Here is a tiny trained network, its code and every weight. The questions are about switching its units off for an input and a class, where a switched-off unit gives its printed mean instead of its output.

import numpy as np


def w(rows, s, z=0):
    codes = np.array(rows[::2]) - 128.0
    scale = np.full(codes.shape[1], s)
    scale[-1] = z or s
    return codes * scale


def norm(h):
    return h / np.sqrt((h * h).mean(-1, keepdims=True) + 1e-5)


def f(y):
    return y / 2 * (1 + np.tanh(0.7978845608 * (y + 0.044715 * y**3)))


def log_softmax(a):
    a = a - a.max(-1, keepdims=True)
    return a - np.log(np.exp(a).sum(-1, keepdims=True))


def net(x, mask):
    res = np.array(x, float).reshape(1, 4) / 4 @ E
    u = 0
    for l in range(4):
        y = f(norm(res) @ A[l][:, :-1].T + A[l][:, -1])
        res = res + np.where(mask[u : u + 12], y, B[l][:, -1]) @ B[l][:, :-1]
        u += 12
    return log_softmax(norm(res)[-1] @ U[:, :-1].T + U[:, -1])


A, B = {}, {}
E = w([
[55,50,92,137,192,188,46,82,255,173],'x0',
[216,151,41,167,109,245,200,167,200,133],'x1',
[188,154,141,136,98,35,32,228,222,169],'x2',
[56,241,220,151,244,150,195,156,207,109],'x3',
],0.0086)
A[0] = w([
[198,194,124,89,185,88,83,118,143,157,60],'L0N0',
[98,112,120,191,112,113,122,184,105,76,2],'L0N1',
[152,58,191,135,91,174,168,149,138,89,11],'L0N2',
[41,225,253,193,170,168,91,159,115,235,117],'L0N3',
[156,38,190,179,50,122,53,61,93,195,74],'L0N4',
[74,92,168,131,101,238,213,77,89,110,137],'L0N5',
[141,116,248,195,103,170,48,119,7,173,163],'L0N6',
[167,101,186,208,89,91,106,212,192,236,129],'L0N7',
[30,137,232,129,85,48,53,47,55,176,10],'L0N8',
[76,92,111,118,149,198,10,46,223,104,4],'L0N9',
[167,107,156,169,133,114,102,65,135,167,4],'L0N10',
[218,158,42,132,148,191,157,143,161,100,134],'L0N11',
],0.0054,0.0081)
B[0] = w([
[141,159,144,124,88,192,94,90,102,96,113],'L0N0',
[113,172,165,156,88,142,133,149,100,175,88],'L0N1',
[65,202,139,186,60,85,143,106,154,157,90],'L0N2',
[123,110,75,40,156,74,144,117,153,74,252],'L0N3',
[91,154,79,34,146,111,137,123,172,62,170],'L0N4',
[220,136,182,103,142,167,27,116,155,60,225],'L0N5',
[133,84,96,105,157,77,161,132,148,79,236],'L0N6',
[187,112,190,97,140,211,79,64,124,51,250],'L0N7',
[122,104,120,223,78,32,149,82,159,22,199],'L0N8',
[134,2,146,125,230,150,109,181,140,137,167],'L0N9',
[42,227,77,89,70,148,144,178,134,153,89],'L0N10',
[104,61,174,200,109,12,197,77,171,132,224],'L0N11',
],0.0081,0.0038)
A[1] = w([
[206,60,207,155,143,94,135,103,116,153,146],'L1N0',
[47,207,193,151,169,141,171,176,142,159,89],'L1N1',
[175,202,131,136,107,81,17,205,179,161,22],'L1N2',
[106,176,116,103,85,177,133,101,114,154,14],'L1N3',
[133,226,161,144,76,124,146,208,2,137,36],'L1N4',
[148,75,135,126,85,106,91,100,91,161,139],'L1N5',
[35,121,197,109,109,62,92,104,59,165,95],'L1N6',
[41,119,156,136,124,191,155,53,46,110,99],'L1N7',
[54,166,157,113,81,171,86,104,55,223,2],'L1N8',
[119,137,93,53,182,117,158,155,162,35,156],'L1N9',
[178,127,92,96,190,118,122,143,101,144,71],'L1N10',
[136,132,114,146,81,111,96,127,134,135,39],'L1N11',
],0.0096,0.0079)
B[1] = w([
[87,143,132,126,99,152,119,189,110,61,216],'L1N0',
[117,234,161,112,124,123,116,105,132,171,153],'L1N1',
[223,120,168,71,127,197,50,162,147,30,159],'L1N2',
[197,150,146,109,114,98,71,116,176,116,119],'L1N3',
[173,28,224,148,160,118,159,166,42,222,149],'L1N4',
[82,235,123,73,145,126,151,136,146,186,180],'L1N5',
[190,114,133,145,96,40,145,49,250,131,171],'L1N6',
[218,148,108,72,205,123,76,119,147,45,154],'L1N7',
[208,123,85,110,142,120,173,127,124,104,125],'L1N8',
[93,171,185,126,80,161,149,174,116,151,254],'L1N9',
[119,99,143,141,72,164,113,131,114,112,121],'L1N10',
[141,214,108,85,151,148,116,138,120,125,118],'L1N11',
],0.011,0.0089)
A[2] = w([
[138,59,5,84,55,130,85,112,81,169,71],'L2N0',
[190,150,80,169,119,203,188,142,156,123,94],'L2N1',
[168,139,83,180,104,157,179,138,168,138,67],'L2N2',
[64,66,96,172,192,161,63,121,151,208,49],'L2N3',
[35,148,94,183,80,102,152,56,148,141,126],'L2N4',
[174,125,135,135,147,137,119,16,104,128,1],'L2N5',
[188,151,90,200,81,170,184,140,161,158,83],'L2N6',
[155,142,103,100,177,203,164,20,63,80,31],'L2N7',
[183,118,133,186,99,66,218,196,37,162,67],'L2N8',
[187,165,178,127,132,78,111,144,119,132,105],'L2N9',
[150,116,43,81,60,110,109,119,65,120,96],'L2N10',
[94,110,101,124,68,192,165,193,111,66,178],'L2N11',
],0.012,0.0096)
B[2] = w([
[78,242,155,127,234,122,175,178,218,186,182],'L2N0',
[138,99,116,66,158,28,158,54,207,2,189],'L2N1',
[87,115,90,148,146,35,146,102,148,59,154],'L2N2',
[131,63,190,147,204,180,139,80,47,167,177],'L2N3',
[143,128,139,94,99,89,107,198,93,158,164],'L2N4',
[217,157,156,156,161,162,195,173,170,62,124],'L2N5',
[96,93,99,121,159,6,154,72,175,60,172],'L2N6',
[204,149,147,97,15,128,5,205,188,99,174],'L2N7',
[129,77,186,109,188,204,147,32,66,163,212],'L2N8',
[161,96,92,118,196,158,136,84,138,112,216],'L2N9',
[113,212,200,132,218,116,176,202,175,157,183],'L2N10',
[130,130,189,139,78,98,71,172,71,181,254],'L2N11',
],0.012,0.0073)
A[3] = w([
[79,100,106,135,133,40,114,80,133,91,89],'L3N0',
[106,149,52,174,80,177,199,107,123,181,22],'L3N1',
[92,157,108,129,137,46,134,87,133,97,121],'L3N2',
[83,127,65,171,37,157,163,146,139,162,22],'L3N3',
[106,78,66,121,110,224,171,81,115,172,2],'L3N4',
[205,126,106,115,134,154,88,192,148,87,85],'L3N5',
[107,224,121,139,125,164,195,134,151,125,90],'L3N6',
[151,120,90,143,138,167,162,110,149,210,46],'L3N7',
[108,114,154,130,59,72,155,141,75,138,200],'L3N8',
[68,66,78,138,153,187,100,100,165,164,78],'L3N9',
[65,110,6,119,81,207,165,141,74,203,9],'L3N10',
[100,230,151,154,148,144,167,129,155,160,63],'L3N11',
],0.015,0.012)
B[3] = w([
[126,97,90,175,100,124,174,100,145,128,250],'L3N0',
[170,171,142,101,162,106,120,114,160,129,127],'L3N1',
[102,110,98,151,112,99,154,139,133,126,255],'L3N2',
[119,139,152,69,185,62,155,98,158,97,127],'L3N3',
[133,164,185,34,215,50,157,120,251,64,131],'L3N4',
[138,139,125,117,68,142,96,103,142,103,226],'L3N5',
[102,127,94,89,172,100,109,176,126,163,179],'L3N6',
[139,96,157,119,167,91,124,126,141,92,126],'L3N7',
[124,92,95,160,129,162,130,145,144,139,254],'L3N8',
[183,111,168,116,183,172,181,94,82,142,164],'L3N9',
[71,157,162,36,177,90,196,144,165,137,127],'L3N10',
[114,159,76,76,159,96,123,180,137,161,202],'L3N11',
],0.024,0.0076)
U = w([
[113,66,91,165,97,38,190,95,184,64,149],'0',
[190,151,164,63,74,155,39,143,165,55,135],'1',
[92,210,111,59,194,99,157,190,142,184,163],'2',
[164,69,180,119,186,194,167,85,88,150,170],'3',
[92,120,89,188,76,180,115,152,78,185,159],'4',
[45,245,83,208,100,137,91,31,38,124,3],'5',
[41,252,120,182,43,115,105,11,54,166,3],'6',
],0.027,0.026)

Each question gives the input, the list of numbers given to net, and the class t.
The units are the neurons (one row each of A and B). Each row of codes is followed by its name. A weight is (code - 128) times the scale printed after its matrix; where a second scale follows, it is the last column's (A, B and U).
mask holds one flag per neuron, layer by layer. A switched-off neuron (its flag False) gives its mean, the last column of its row in B, instead of its output. The means were averaged over made-up inputs and are rounded, as every weight is.
A unit's drop is (log p(t) with every unit on - log p(t) with that unit switched off) / (log p(t) with every unit on - log p(t) with every unit switched off).
The circuit of an input: a set's keep is (log p(t) with only the set's units on - log p(t) with every unit switched off) / (log p(t) with every unit on - log p(t) with every unit switched off). Starting from the 12 units with the biggest drops (on a tie, the unit counted first), units are removed one at a time, each time the one whose removal leaves the highest keep (on an exact tie, the one counted first), for as long as the keep stays at least 0.8.
circuit, biggest first: the units of the circuit, biggest drop first
top k neurons: the k neurons with the biggest drops, biggest first
top k neurons in layer l: the k neurons of layer l with the biggest drops, biggest first
drop when u is switched off: that unit's drop, to one decimal
input [-8,-7,0,6], class 3: top 3 neurons => (L1N4; L2N8; L0N11)
input [-1,-3,-8,-8], class 1: top 2 neurons => (L2N7; L1N7)
input [-7,-6,-7,-8], class 2: circuit, biggest first => (L2N10)
input [-8,-8,1,7], class 0: top 3 neurons in layer 0 => (L0N3; L0N8; L0N6)
input [6,-3,-6,-7], class 2: top 3 neurons => (L2N0; L0N7; L2N10)
input [-6,2,5,3], class 3: circuit, biggest first => (L1N4; L2N8)
input [-7,4,-6,6], class 3: top 2 neurons => (L1N4; L0N7)
input [-1,0,7,-7], class 1: top 2 neurons => (L1N2; L3N5)
input [2,7,-8,4], class 1: top 3 neurons => (L2N7; L1N7; L0N5)
input [5,-6,4,-7], class 2: top 2 neurons => (L2N0; L0N11)
input [-2,-4,-6,-7], class 2: top 3 neurons => (L2N10; L0N7; L2N0)
input [0,7,8,4], class 1: top 2 neurons => (L1N2; L0N7)
input [-8,4,4,-6], class 3: top 2 neurons => (L2N8; L1N4)
input [-1,2,-6,-6], class 1: circuit, biggest first => (L2N7)
input [3,-3,-3,1], class 4: top 4 neurons => (L0N5; L1N9; L0N7; L3N8)
input [3,1,0,3], class 4: top 3 neurons in layer 2 => (L2N11; L2N0; L2N10)
input [3,-2,-3,4], class 2: top 2 neurons => (L1N9; L0N7)
input [3,4,-2,-5], class 2: top 2 neurons => (L2N0; L1N9)
input [-4,-2,-2,1], class 3: top 2 neurons => (L2N8; L0N7)
input [-7,-4,8,-1], class 1: circuit, biggest first => (L1N2)
input [6,-3,4,-8], class 2: drop when L2N0 is switched off => 0.5
input [-6,0,8,2], class 1: drop when L1N2 is switched off => 1.7
input [7,-2,-5,5], class 3: drop when L3N3 is switched off => 0.0
input [-4,5,4,-7], class 2: drop when L2N10 is switched off => 0.3
